Below are the code and all the weights of a small trained network. Each question names an input and a target symbol and asks about switching units off, where a switched-off unit gives its printed mean instead of its output.

import numpy as np


def w(rows, s, z=0):
    codes = np.array(rows[::2]) - 128.0
    scale = np.full(codes.shape[1], s)
    scale[-1] = z or s
    return codes * scale


def f(y):
    return np.maximum(y, 0)


def softmax(a):
    e = np.exp(a - a.max(-1, keepdims=True))
    return e / e.sum(-1, keepdims=True)


def log_softmax(a):
    a = a - a.max(-1, keepdims=True)
    return a - np.log(np.exp(a).sum(-1, keepdims=True))


def net(x, mask):
    ids = ['ΔΛαβεηθμξπφψ'.index(c) for c in x.split()]
    T = len(ids)
    res = E[ids] + P[:T]
    u = 0
    for l in range(3):
        q, k, v = (res @ M[l].T for M in (Q, K, V))
        z = softmax(np.where(np.tri(T) > 0, q @ k.T / 2**0.5, -1e9)) @ v
        res = res + np.where(mask[u], z, O[l][:, -1]) @ O[l][:, :-1]
        u += 1
        y = f(res @ A[l][:, :-1].T + A[l][:, -1])
        res = res + np.where(mask[u : u + 4], y, B[l][:, -1]) @ B[l][:, :-1]
        u += 4
    return log_softmax(res[-1] @ U[:, :-1].T + U[:, -1])


Q, K, V, O, A, B = {}, {}, {}, {}, {}, {}
E = w([
[115,87,96,123,96],'Δ',
[122,72,201,101,122],'Λ',
[117,82,165,133,92],'α',
[100,88,152,172,165],'β',
[135,133,224,142,164],'ε',
[45,150,104,113,102],'η',
[182,186,159,125,175],'θ',
[69,140,112,78,193],'μ',
[194,144,211,161,133],'ξ',
[170,173,131,141,108],'π',
[140,130,134,185,78],'φ',
[252,134,70,123,131],'ψ',
],0.025)
P = w([
[14,202,113,59,112],'0',
[40,164,90,141,132],'1',
[54,142,69,191,145],'2',
[71,135,66,224,167],'3',
[88,119,65,246,168],'4',
[101,124,53,254,170],'5',
],0.0042)
Q[0] = w([
[119,184,117,203,52],'0.h1',
[168,145,1,235,146],'0.h1',
],0.0098)
K[0] = w([
[201,109,32,253,155],'0.h1',
[254,128,22,70,53],'0.h1',
],0.0061)
V[0] = w([
[173,87,83,98,73],'0.h1',
[3,183,201,185,156],'0.h1',
],0.0046)
O[0] = w([
[64,185,143,2,68,152],'0.h1',
[49,19,154,146,203,2],'0.h1',
],0.0087,0.00071)
A[0] = w([
[114,130,146,199,10,237],'0.n1',
[91,64,131,104,105,98],'0.n2',
[113,118,201,88,120,4],'0.n3',
[133,82,102,133,85,101],'0.n4',
],0.013,0.0026)
B[0] = w([
[91,105,180,6,131,255],'0.n1',
[115,88,109,143,68,211],'0.n2',
[190,119,139,211,100,163],'0.n3',
[80,170,91,138,239,153],'0.n4',
],0.011,0.0074)
Q[1] = w([
[118,128,156,140,121],'1.h1',
[8,87,114,180,134],'1.h1',
],0.011)
K[1] = w([
[92,124,173,240,122],'1.h1',
[2,99,192,188,146],'1.h1',
],0.0059)
V[1] = w([
[254,134,11,120,83],'1.h1',
[169,59,93,81,150],'1.h1',
],0.0057)
O[1] = w([
[99,104,105,226,130,8],'1.h1',
[156,166,2,230,67,190],'1.h1',
],0.0079,0.0013)
A[1] = w([
[155,199,117,149,79,35],'1.n1',
[45,132,73,76,78,4],'1.n2',
[202,129,67,101,209,34],'1.n3',
[2,115,191,207,230,91],'1.n4',
],0.0078,0.0044)
B[1] = w([
[204,132,163,149,182,181],'1.n1',
[131,39,237,160,253,255],'1.n2',
[90,139,193,132,41,158],'1.n3',
[85,254,121,142,6,242],'1.n4',
],0.0075,0.0067)
Q[2] = w([
[254,159,164,194,85],'2.h1',
[126,196,84,47,216],'2.h1',
],0.0085)
K[2] = w([
[250,156,89,170,178],'2.h1',
[101,169,135,120,166],'2.h1',
],0.011)
V[2] = w([
[124,94,115,199,124],'2.h1',
[253,188,77,103,249],'2.h1',
],0.004)
O[2] = w([
[199,148,238,116,254,82],'2.h1',
[87,140,205,109,240,4],'2.h1',
],0.0058,0.0034)
A[2] = w([
[63,64,253,131,116,14],'2.n1',
[117,14,94,169,79,255],'2.n2',
[32,134,63,143,95,38],'2.n3',
[179,51,76,178,84,16],'2.n4',
],0.0075,0.0061)
B[2] = w([
[189,55,88,192,101,255],'2.n1',
[175,255,70,109,165,241],'2.n2',
[73,45,193,197,184,170],'2.n3',
[121,150,205,138,145,140],'2.n4',
],0.013,0.009)
U = w([
[169,127,77,50,199,169],'Δ',
[209,160,116,135,123,73],'Λ',
[154,121,52,107,2,98],'α',
[74,179,111,142,66,175],'β',
[135,124,203,179,28,3],'ε',
[156,46,87,197,177,117],'η',
[151,187,239,49,220,174],'θ',
[93,141,152,88,193,222],'μ',
[188,85,242,126,187,101],'ξ',
[127,197,172,10,50,225],'π',
[153,72,173,63,93,196],'φ',
[152,148,153,165,208,37],'ψ',
],0.0095,0.0058)

Each question gives the input, a string of symbols that net reads in full, and the target symbol t.
The units are the heads (2 rows each of Q, K, V and O) and the neurons (one row each of A and B). Each row of codes is followed by its name. A weight is (code - 128) times the scale printed after its matrix; where a second scale follows, it is the last column's (O, A, B and U).
mask holds one flag per unit, layer by layer, with each layer's heads first. A switched-off unit (its flag False) gives its mean, the last column of its rows in O or B, instead of its output. The means were averaged over made-up inputs and are rounded, as every weight is.
A unit's drop is (log p(t) with every unit on - log p(t) with that unit switched off) / (log p(t) with every unit on - log p(t) with every unit switched off).
The circuit of an input: a set's keep is (log p(t) with only the set's units on - log p(t) with every unit switched off) / (log p(t) with every unit on - log p(t) with every unit switched off). Starting from the 12 units with the biggest drops (on a tie, the unit counted first), units are removed one at a time, each time the one whose removal leaves the highest keep (on an exact tie, the one counted first), for as long as the keep stays at least 0.8.
circuit, biggest first: the units of the circuit, biggest drop first
unit that matters most: the unit with the biggest drop
k most important neurons: the k neurons with the biggest drops, biggest first
k most important neurons of layer l: the k neurons of layer l with the biggest drops, biggest first
drop when u is switched off: that unit's drop, to one decimal
input θ θ η, target η: 2 most important neurons => (1.n2, 2.n1)
input φ Λ ψ β η Δ, target μ: unit that matters most => 1.h1
input η μ ξ ψ η ξ, target ε: 3 most important neurons => (1.n4, 2.n2, 1.n2)
input ψ θ μ Λ θ, target ψ: 2 most important neurons => (0.n1, 1.n1)
input ψ α β η Λ, target η: 2 most important neurons of layer 1 => (1.n1, 1.n4)
input ε φ α π π, target π: 3 most important neurons => (2.n1, 1.n2, 0.n1)
input ψ ψ α, target α: circuit, biggest first => (2.n1, 2.h1, 0.n1)
input α ψ φ β π μ, target β: circuit, biggest first => (0.h1, 1.n4)
input π β β, target β: 4 most important neurons => (1.n4, 0.n1, 1.n2, 2.n1)
input β Δ μ π, target π: 2 most important neurons => (2.n1, 1.n2)
input β Δ ε, target ε: 2 most important neurons of layer 0 => (0.n1, 0.n3)
input ψ ε η η Δ, target μ: 2 most important neurons of layer 0 => (0.n4, 0.n1)
input ψ ψ φ α, target α: 2 most important neurons of layer 2 => (2.n1, 2.n3)
input θ π β, target β: circuit, biggest first => (1.n4)
input Λ ξ ψ β, target π: 2 most important neurons => (1.n2, 2.n1)
input ψ ε μ η, target φ: 4 most important neurons => (1.n2, 0.n1, 2.n1, 2.n2)
input Λ Λ α β ξ Δ, target Δ: 2 most important neurons => (1.n4, 2.n2)
input θ ε η ψ θ, target ψ: 2 most important neurons of layer 0 => (0.n1, 0.n2)
input ψ ξ ξ, target ε: 3 most important neurons of layer 1 => (1.n4, 1.n2, 1.n1)
input ψ φ μ, target β: most important neuron of layer 1 => (1.n4)
input ε ψ π, target θ: 2 most important neurons of layer 0 => (0.n1, 0.n2)
input η η Λ φ Δ, target Δ: drop when 2.h1 is switched off => 0.1
input η θ ξ μ α Λ, target Λ: drop when 2.n2 is switched off => 0.7
input μ Δ η, target η: drop when 1.h1 is switched off => -0.1
input θ ξ Λ ε, target ε: drop when 1.n4 is switched off => 0.8
